Each row has a name. Each question is about the rows just above it.

kanob: [117 125 168  89 101  88 113 132  90 151]
veli: [133 107 161  88 137 199  88  88 137  88]
sem: [174 153 128 111 121 166 150  92 121  92]
tus: [ 93 122 108 128 146  61 150 186 149 111]
mes: [155 129  71 129 129  95 179 112 100 150]
lis: [ 58 135 146  98  78 129 129 133 114 120]
rap: [ 58 135  81  98  78  91 129 133 114 120]
Gasu: [ 64 135 115  98 114  87  87 114 108  79]
tutak: [106  99 106 175 159 106 107  90 139 106]
gipu: [ 93 138 134 138 155 151 133 133 140 164]
Repeated in lis: | [129]
Repeated in tutak: | [106]
Whose row is [ 93 122 108 128 146  61 150 186 149 111]? | tus
Which value appears more than once in mes? | [129]
Whose row is [ 58 135 146  98  78 129 129 133 114 120]? | lis
Whose row is [ 58 135  81  98  78  91 129 133 114 120]? | rap

kanob: [134  89  99 109 107 111 143 158 109 113 118]
zif: [114 176 112 117 139 160 154  97 117 118 139]
tus: [139 144  90 180 128 117  90 106  90  90 147]
mes: [111 167 135 167 142 161 154 167 103 167 130]
sem: [176 176 109 119 138 176 154 176 119 116 144]
Repeated in tus: | [90]
The value that mes holds more than once: | [167]
Which value appears more than once in kanob? | [109]
[139 144  90 180 128 117  90 106  90  90 147] is in which row? | tus
The row with [134  89  99 109 107 111 143 158 109 113 118] is | kanob

zif: [172 172 172 172 124 100 172]
gipu: [ 83 107  86 183 143 109 168]
kanob: [105  89 169 104 141 151 164]
Repeated in zif: | [172]
Which row holds [172 172 172 172 124 100 172]? | zif
[105  89 169 104 141 151 164] is in which row? | kanob

lis: [128 100 141 127 100 131  71 109 152]
tus: [128 175 141 175 100 174 175 109 152]
sem: [128 175 141  76 100 174  71  76 114]
Repeated in tus: | [175]
The value that sem holds more than once: | [76]
The value that lis holds more than once: | [100]

tutak: [127 127 128 128 129 127 127 127 128 128 128 127 127 127 128 127 129 128
 128 129 128 128 126 128 128 128 128 127 129 128 127 130 128 130 131 132
 139 150 168 181 190 195 194 196 199 197 197 199 198 199 199 198 199 197]
Gasu: [126 127 128 129 128 128 126 126 128 129 129 127 128 129 127 127 129 127
 128 128 129 128 128 128 128 129 131 132 140 154 169 184 192 194 197 197
 198 199 198 198 198 199 197 199 197 199 198 197 198 198 198 198 198 198]
rap: [130 128 128 128 129 130 133 138 150 166 180 190 194 197 198 198 198 197
 199 198 196 198 197 199 199 198 197 198 198 199 198 197 197 198 199 198
 197 198 198 199 197 199 198 198 198 197 198 198 198 197 198 198 199 198]
rutug: [142 128 129 128 142 128 128 129 129 127 128 126 127 142 129 128 128 128
 129 129 128 129 128 126 128 128 129 128 127 128 127 129 127 128 128 127
 129 128 128 131 132 142 156 173 185 193 197 195 197 199 198 197 198 199]
tus: [129 127 129 128 128 127 127 127 128 128 128 127 128 130 130 134 143 158
 176 187 194 195 198 197 198 199 198 198 198 198 199 198 198 199 197 197
 197 198 199 198 199 198 197 199 198 198 197 198 198 198 199 199 197 197]
veli: [128 129 127 128 128 128 127 127 127 127 129 127 129 129 128 128 129 128
 131 132 138 150 166 180 189 196 197 198 199 198 197 198 197 198 199 198
 198 198 198 198 198 198 198 199 198 199 198 198 198 199 197 198 198 198]
zif: [130 129 129 128 128 128 129 196 128 128 127 129 128 128 128 128 128 127
 129 128 127 129 127 128 196 128 127 128 129 128 131 140 150 166 180 192
 196 197 198 199 129 196 198 198 197 196 197 197 129 198 196 198 198 198]
sem: [128 130 127 127 128 128 129 127 128 129 128 129 129 127 129 129 127 129
 127 128 127 128 128 128 128 127 129 129 128 127 128 130 133 139 152 169
 184 192 195 198 197 197 197 198 198 198 198 198 198 197 198 197 198 199]
Whose row is [126 127 128 129 128 128 126 126 128 129 129 127 128 129 127 127 129 127
 128 128 129 128 128 128 128 129 131 132 140 154 169 184 192 194 197 197
 198 199 198 198 198 199 197 199 197 199 198 197 198 198 198 198 198 198]? | Gasu
Where do [128 129 127 128 128 128 127 127 127 127 129 127 129 129 128 128 129 128
 131 132 138 150 166 180 189 196 197 198 199 198 197 198 197 198 199 198
 198 198 198 198 198 198 198 199 198 199 198 198 198 199 197 198 198 198] appear? | veli
[142 128 129 128 142 128 128 129 129 127 128 126 127 142 129 128 128 128
 129 129 128 129 128 126 128 128 129 128 127 128 127 129 127 128 128 127
 129 128 128 131 132 142 156 173 185 193 197 195 197 199 198 197 198 199] is in which row? | rutug
The row with [129 127 129 128 128 127 127 127 128 128 128 127 128 130 130 134 143 158
 176 187 194 195 198 197 198 199 198 198 198 198 199 198 198 199 197 197
 197 198 199 198 199 198 197 199 198 198 197 198 198 198 199 199 197 197] is | tus

gipu: [ 96 185 185 185]
lis: [111 172 105 172]
sem: [111  99 153 154]
rap: [141 141 141 120]
mes: [ 89  79  97 136]
kanob: [128 125 125 128]
Which value appears more than once in lis? | [172]
Which value appears more than once in rap? | [141]
Repeated in gipu: | [185]
Which row holds [ 96 185 185 185]? | gipu
[111 172 105 172] is in which row? | lis

gipu: [128 111 168 135 148 137 134 129 129 126 134 110 110 120 132 135 117 134
 143 123 122 130 129 117 110 122 110 135 124 101 110 118 130 126 130 114
 126 165 128 121 126  93 139 114 154 164 117 146 129 124 127 132 124 148
  73 133 130]
rap: [134 135 115 127 129 124 118 108 143 133 115  89 141 127 170 124 121 135
 135 104 137 131 117 128 137 125 125 152 136 136 100 113 125 132 134 144
 128 135 138 125 134 150 122 136 107 127 141 127 122 122 129  93 140 122
  70 139 126]
rutug: [128 111 168 135 148 137 134 129 129 126 134 145 140 120 132 135 120 134
 143 123 122 130 129 117 129 122 131 135 124 101 110 118 130 126 120 114
 126  79 133 142 120 147 137 115 115 114 132 119 120 135 128 129 130 127
 100 143 120]
tus: [128 111 168 135 148 137 134 129 129 126 134 145 140 120 132 126 117 134
 143 123 122 130 129 117 129 122 126 135 124 101 110 118 126 126 130 114
 126 165 128 121 126  93 139 114 154 164 117 146 129 124 127 132 124 148
  73 133 130]
zif: [130 135 107 133 118 135 128 172 139 124 127 163 133 124 126 124 155 124
 120  99 125 144 116 124 120 123 117 153 116 141 155 130 110 131 121 145
 129 128 123 135 128 106 125 125  98 132 128 132 118 143 126 154 133 133
 166 116 121]
kanob: [130 122 165 128 124 117 137 140 112 132 126 113 130 126 137 128 126 125
 145 126 123 131 114 119 131 122 144 109 135 113 154  98 140 120 114 121
 121 189 124 138 128 141 122 135  99 116 133 112 121 133 130 144 138 140
 151 130 122]
sem: [134 135 115 127 129 124 118 108 143 133 115  89 141 127 170 124 121 135
 135 104 137 131 117 128 137 125 125 152 136 136 100 113 125 132 134 144
 128 135 138 125 134 150 122 136 107 127 141 127 122 122 129  93  84 141
  87 122 141]
[128 111 168 135 148 137 134 129 129 126 134 145 140 120 132 126 117 134
 143 123 122 130 129 117 129 122 126 135 124 101 110 118 126 126 130 114
 126 165 128 121 126  93 139 114 154 164 117 146 129 124 127 132 124 148
  73 133 130] is in which row? | tus
The row with [134 135 115 127 129 124 118 108 143 133 115  89 141 127 170 124 121 135
 135 104 137 131 117 128 137 125 125 152 136 136 100 113 125 132 134 144
 128 135 138 125 134 150 122 136 107 127 141 127 122 122 129  93 140 122
  70 139 126] is | rap
Whose row is [130 135 107 133 118 135 128 172 139 124 127 163 133 124 126 124 155 124
 120  99 125 144 116 124 120 123 117 153 116 141 155 130 110 131 121 145
 129 128 123 135 128 106 125 125  98 132 128 132 118 143 126 154 133 133
 166 116 121]? | zif

sem: [164 164 164 164]
Gasu: [136 150 106 114]
lis: [145 174  72  72]
tutak: [143 162  82 106]
rap: [145 122 136 109]
gipu: [122 122 118 122]
veli: [130 119 124 120]
mes: [114 107 115 132]
zif: [133 133 139 134]
kanob: [160 160 146 127]
Repeated in gipu: | [122]
Repeated in kanob: | [160]
The value that sem holds more than once: | [164]
The value that lis holds more than once: | [72]
The row with [145 122 136 109] is | rap

